Small tables with named rows and columns. After each table, cells are looked up by row and column.

Pevad:
         Nubis    Madi   Nudit     Tez
Likiga  12.113  48.464  42.090  19.047
Zepul   44.144  77.776  13.874  36.941
Zuku    41.684  48.047  28.172  21.981
Lesom   30.079  11.953  52.636   4.963

Madi of Lesom is 11.953
Nubis of Lesom is 30.079
Madi of Zepul is 77.776
Tez of Zuku is 21.981
Nudit of Zuku is 28.172
Nubis of Zepul is 44.144
Tez of Lesom is 4.963
Tez of Likiga is 19.047
Madi of Zuku is 48.047
Nudit of Likiga is 42.090
Nudit of Lesom is 52.636
Madi of Likiga is 48.464
Row with the largest Tez: Zepul

Table Tobebel
	Kekod	Fulemuz	Ker	Fas	Lin	Zirugu	Pobaliz	Fim	Tuv
Tum	64.38	26.08	30.93	70.13	59.26	85.78	80.02	64.75	83.28
Fotekuf	24.53	30.63	59.70	49.78	72.70	39.19	38.93	54.94	27.38
Lil	69.77	59.26	44.00	60.93	44.71	50.67	58.77	32.57	27.42
Daloput	66.41	53.46	68.68	20.70	63.44	38.64	48.46	47.91	52.49

Kekod of Daloput = 66.41
Fim of Lil = 32.57
Ker of Daloput = 68.68
Kekod of Tum = 64.38
Fulemuz of Lil = 59.26
Fulemuz of Tum = 26.08
Fulemuz of Daloput = 53.46
Fas of Fotekuf = 49.78
Ker of Lil = 44.00
Fas of Lil = 60.93
Zirugu of Fotekuf = 39.19
Lin of Daloput = 63.44
Kekod of Fotekuf = 24.53
Fim of Tum = 64.75
Tuv of Fotekuf = 27.38
Zirugu of Lil = 50.67
Fulemuz of Fotekuf = 30.63
Ker of Tum = 30.93

Norud =
fields: Doguro, Fanu, Fula, Ruvef, Kop, Zitifa
Mori: [188, 96, 31, 177, 138, 123]
Tuz: [110, 160, 120, 223, 68, 120]
Dut: [129, 47, 5, 121, 201, 237]
Zur: [66, 153, 238, 119, 150, 187]
Vokig: [149, 177, 183, 135, 128, 115]
Kup: [142, 196, 232, 193, 76, 59]
Geloko: [185, 215, 59, 202, 56, 76]

Fula of Tuz is 120
Doguro of Dut is 129
Ruvef of Vokig is 135
Fanu of Zur is 153
Doguro of Mori is 188
Ruvef of Kup is 193
Zitifa of Vokig is 115
Kop of Kup is 76
Kop of Dut is 201
Zitifa of Mori is 123
Zitifa of Dut is 237
Fula of Kup is 232
Doguro of Kup is 142
Fula of Zur is 238
Doguro of Zur is 66
Doguro of Vokig is 149
Doguro of Tuz is 110
Doguro of Geloko is 185
Fanu of Dut is 47
Zitifa of Kup is 59
Row with the largest Fanu: Geloko

Guz
         Ratel  Kisa
Torone      97   -75
Taz         54     3
Vikatul     76   -66
Nozulud     72   -89

Ratel of Torone = 97
Kisa of Nozulud = -89
Kisa of Taz = 3
Kisa of Torone = -75
Kisa of Vikatul = -66
Ratel of Vikatul = 76
Ratel of Taz = 54
Ratel of Nozulud = 72
Row with the largest Kisa: Taz

Mavid:
cols = Tovusiz, Ketur, Seka, Fub, Fofog, Sedid, Funasi, Pag, Nenire, Rudovug
Fetan: [50448, 75778, 18521, 67985, 96068, 80598, 58622, 7409, 20630, 49484]
Lafu: [39860, 55065, 43765, 65835, 70349, 64146, 56954, 28096, 38211, 61521]
Tolo: [42726, 76728, 38913, 33413, 65975, 83932, 60816, 42383, 69735, 53125]
Feleg: [40956, 63882, 39589, 58590, 78437, 38639, 52696, 26607, 19943, 23302]
Buba: [43873, 49154, 46100, 67467, 53252, 55648, 49863, 40868, 38655, 65685]
Dod: [51478, 70386, 38609, 39876, 44175, 65639, 40523, 51749, 67059, 41144]
Rel: [38218, 60768, 63058, 55820, 69993, 31077, 56934, 39617, 27285, 36732]
Lemeda: [48194, 42296, 50976, 62745, 45231, 49655, 47861, 52880, 44685, 66423]
Vukade: [59877, 62563, 41001, 38523, 39420, 53010, 23433, 61855, 65076, 35390]
Nenuzal: [40428, 42863, 66097, 54683, 56852, 25324, 58757, 51974, 38960, 39099]
Zup: [55146, 38935, 54963, 66751, 34176, 37342, 40821, 62669, 48544, 67433]
Mokuri: [69795, 52610, 43197, 34713, 22907, 38411, 17621, 72032, 66012, 31813]
Vukeged: [24181, 34790, 82146, 51761, 50090, 18796, 54662, 54850, 52388, 39784]
Fanu: [57421, 43548, 50970, 66048, 27416, 45733, 44246, 58556, 36854, 78412]

Pag of Nenuzal is 51974
Tovusiz of Tolo is 42726
Fub of Vukade is 38523
Pag of Vukade is 61855
Nenire of Vukade is 65076
Tovusiz of Lemeda is 48194
Fofog of Rel is 69993
Sedid of Dod is 65639
Fub of Zup is 66751
Sedid of Feleg is 38639
Rudovug of Tolo is 53125
Fub of Mokuri is 34713
Ketur of Lemeda is 42296
Nenire of Zup is 48544
Funasi of Dod is 40523
Tovusiz of Fanu is 57421
Pag of Zup is 62669
Which row has the largest Tovusiz? Mokuri

